Here is a tiny trained network, its code and every weight. The questions are about switching its units off for an input and a class, where a switched-off unit gives its printed mean instead of its output.

import numpy as np


def w(rows, s, z=0):
    codes = np.array(rows[::2]) - 128.0
    scale = np.full(codes.shape[1], s)
    scale[-1] = z or s
    return codes * scale


def norm(h):
    return h / np.sqrt((h * h).mean(-1, keepdims=True) + 1e-5)


def f(y):
    return np.maximum(y, 0)


def log_softmax(a):
    a = a - a.max(-1, keepdims=True)
    return a - np.log(np.exp(a).sum(-1, keepdims=True))


def net(x, mask):
    res = np.array(x, float).reshape(1, 3) / 4 @ E
    u = 0
    for l in range(2):
        y = f(norm(res) @ A[l][:, :-1].T + A[l][:, -1])
        res = res + np.where(mask[u : u + 15], y, B[l][:, -1]) @ B[l][:, :-1]
        u += 15
    return log_softmax(norm(res)[-1] @ U[:, :-1].T + U[:, -1])


A, B = {}, {}
E = w([
[126,218,202,120],'x0',
[49,196,10,17],'x1',
[2,88,150,157],'x2',
],0.0022)
A[0] = w([
[146,76,54,136,215],'0.n1',
[83,96,146,117,188],'0.n2',
[117,189,191,106,183],'0.n3',
[254,106,131,129,85],'0.n4',
[141,112,108,104,3],'0.n5',
[152,33,133,145,92],'0.n6',
[227,125,161,158,201],'0.n7',
[93,85,169,167,14],'0.n8',
[115,129,164,158,29],'0.n9',
[151,164,86,100,118],'0.n10',
[79,72,217,158,18],'0.n11',
[125,124,67,112,88],'0.n12',
[81,152,118,143,39],'0.n13',
[172,164,88,91,101],'0.n14',
[65,134,110,109,15],'0.n15',
],0.0069,0.0021)
B[0] = w([
[124,92,172,149,216],'0.n1',
[91,141,101,185,173],'0.n2',
[109,253,143,138,196],'0.n3',
[58,112,164,133,235],'0.n4',
[154,130,173,150,133],'0.n5',
[107,108,70,133,188],'0.n6',
[35,126,137,90,253],'0.n7',
[215,117,66,141,153],'0.n8',
[156,188,111,164,140],'0.n9',
[170,92,125,123,180],'0.n10',
[174,170,92,174,172],'0.n11',
[143,97,191,140,173],'0.n12',
[112,110,126,71,147],'0.n13',
[181,105,127,117,184],'0.n14',
[85,106,180,95,164],'0.n15',
],0.0057,0.0045)
A[1] = w([
[166,201,65,163,172],'1.n1',
[187,197,178,83,54],'1.n2',
[109,219,227,71,214],'1.n3',
[204,195,129,92,68],'1.n4',
[178,42,112,150,179],'1.n5',
[159,99,65,185,13],'1.n6',
[63,3,86,89,164],'1.n7',
[225,174,140,77,128],'1.n8',
[187,137,121,82,160],'1.n9',
[158,82,31,174,1],'1.n10',
[140,127,240,168,85],'1.n11',
[188,173,106,77,27],'1.n12',
[239,146,95,164,126],'1.n13',
[243,47,121,87,109],'1.n14',
[70,178,150,177,149],'1.n15',
],0.0057,0.0023)
B[1] = w([
[180,99,232,199,165],'1.n1',
[84,51,67,191,161],'1.n2',
[137,88,1,92,252],'1.n3',
[127,35,118,214,154],'1.n4',
[144,205,102,64,190],'1.n5',
[178,71,15,37,142],'1.n6',
[133,122,232,206,255],'1.n7',
[153,47,132,160,162],'1.n8',
[157,105,179,163,154],'1.n9',
[164,70,72,42,146],'1.n10',
[107,186,55,80,165],'1.n11',
[163,35,69,189,145],'1.n12',
[28,186,154,109,152],'1.n13',
[211,232,153,13,169],'1.n14',
[149,147,135,42,204],'1.n15',
],0.0048,0.0049)
U = w([
[62,54,216,169,231],'0',
[213,26,12,171,171],'1',
[60,185,50,32,189],'2',
[162,234,120,231,16],'3',
[247,128,197,19,2],'4',
],0.011,0.0018)

Each question gives the input, the list of numbers given to net, and the class t.
The units are the neurons (one row each of A and B). Each row of codes is followed by its name. A weight is (code - 128) times the scale printed after its matrix; where a second scale follows, it is the last column's (A, B and U).
mask holds one flag per neuron, layer by layer. A switched-off neuron (its flag False) gives its mean, the last column of its row in B, instead of its output. The means were averaged over made-up inputs and are rounded, as every weight is.
A unit's drop is (log p(t) with every unit on - log p(t) with that unit switched off) / (log p(t) with every unit on - log p(t) with every unit switched off).
The circuit of an input: a set's keep is (log p(t) with only the set's units on - log p(t) with every unit switched off) / (log p(t) with every unit on - log p(t) with every unit switched off). Starting from the 12 units with the biggest drops (on a tie, the unit counted first), units are removed one at a time, each time the one whose removal leaves the highest keep (on an exact tie, the one counted first), for as long as the keep stays at least 0.8.
circuit, biggest first: the units of the circuit, biggest drop first
top k neurons: the k neurons with the biggest drops, biggest first
k most important neurons of layer l: the k neurons of layer l with the biggest drops, biggest first
drop when u is switched off: that unit's drop, to one decimal
input [-8,-1,7], class 1: circuit, biggest first	[0.n7 0.n8]
input [-3,-1,-7], class 0: circuit, biggest first	[0.n4]
input [5,-7,2], class 3: 2 most important neurons of layer 0	[0.n11 0.n8]
input [6,0,-7], class 2: circuit, biggest first	[0.n7 1.n7]
input [-5,1,-7], class 4: 2 most important neurons of layer 1	[1.n14 1.n5]
input [1,-3,0], class 2: top 2 neurons	[0.n7 1.n7]
input [3,-6,2], class 3: 2 most important neurons of layer 0	[0.n11 0.n8]
input [0,8,-7], class 4: top 2 neurons	[1.n14 0.n10]
input [6,-6,0], class 2: top 3 neurons	[0.n7 1.n7 1.n3]
input [-3,0,-8], class 0: 2 most important neurons of layer 1	[1.n7 1.n15]
input [5,-5,2], class 3: top 2 neurons	[0.n11 1.n1]
input [7,0,-4], class 2: top 2 neurons	[0.n7 0.n3]
input [-5,1,-4], class 4: top 3 neurons	[1.n14 0.n14 1.n5]
input [-2,4,-6], class 4: top neuron	[1.n14]
input [6,-5,3], class 3: drop when 0.n11 is switched off	0.2
input [4,-7,3], class 3: drop when 0.n11 is switched off	0.4
input [3,-2,0], class 2: drop when 0.n7 is switched off	0.3
input [-4,-4,5], class 1: drop when 0.n9 is switched off	0.0
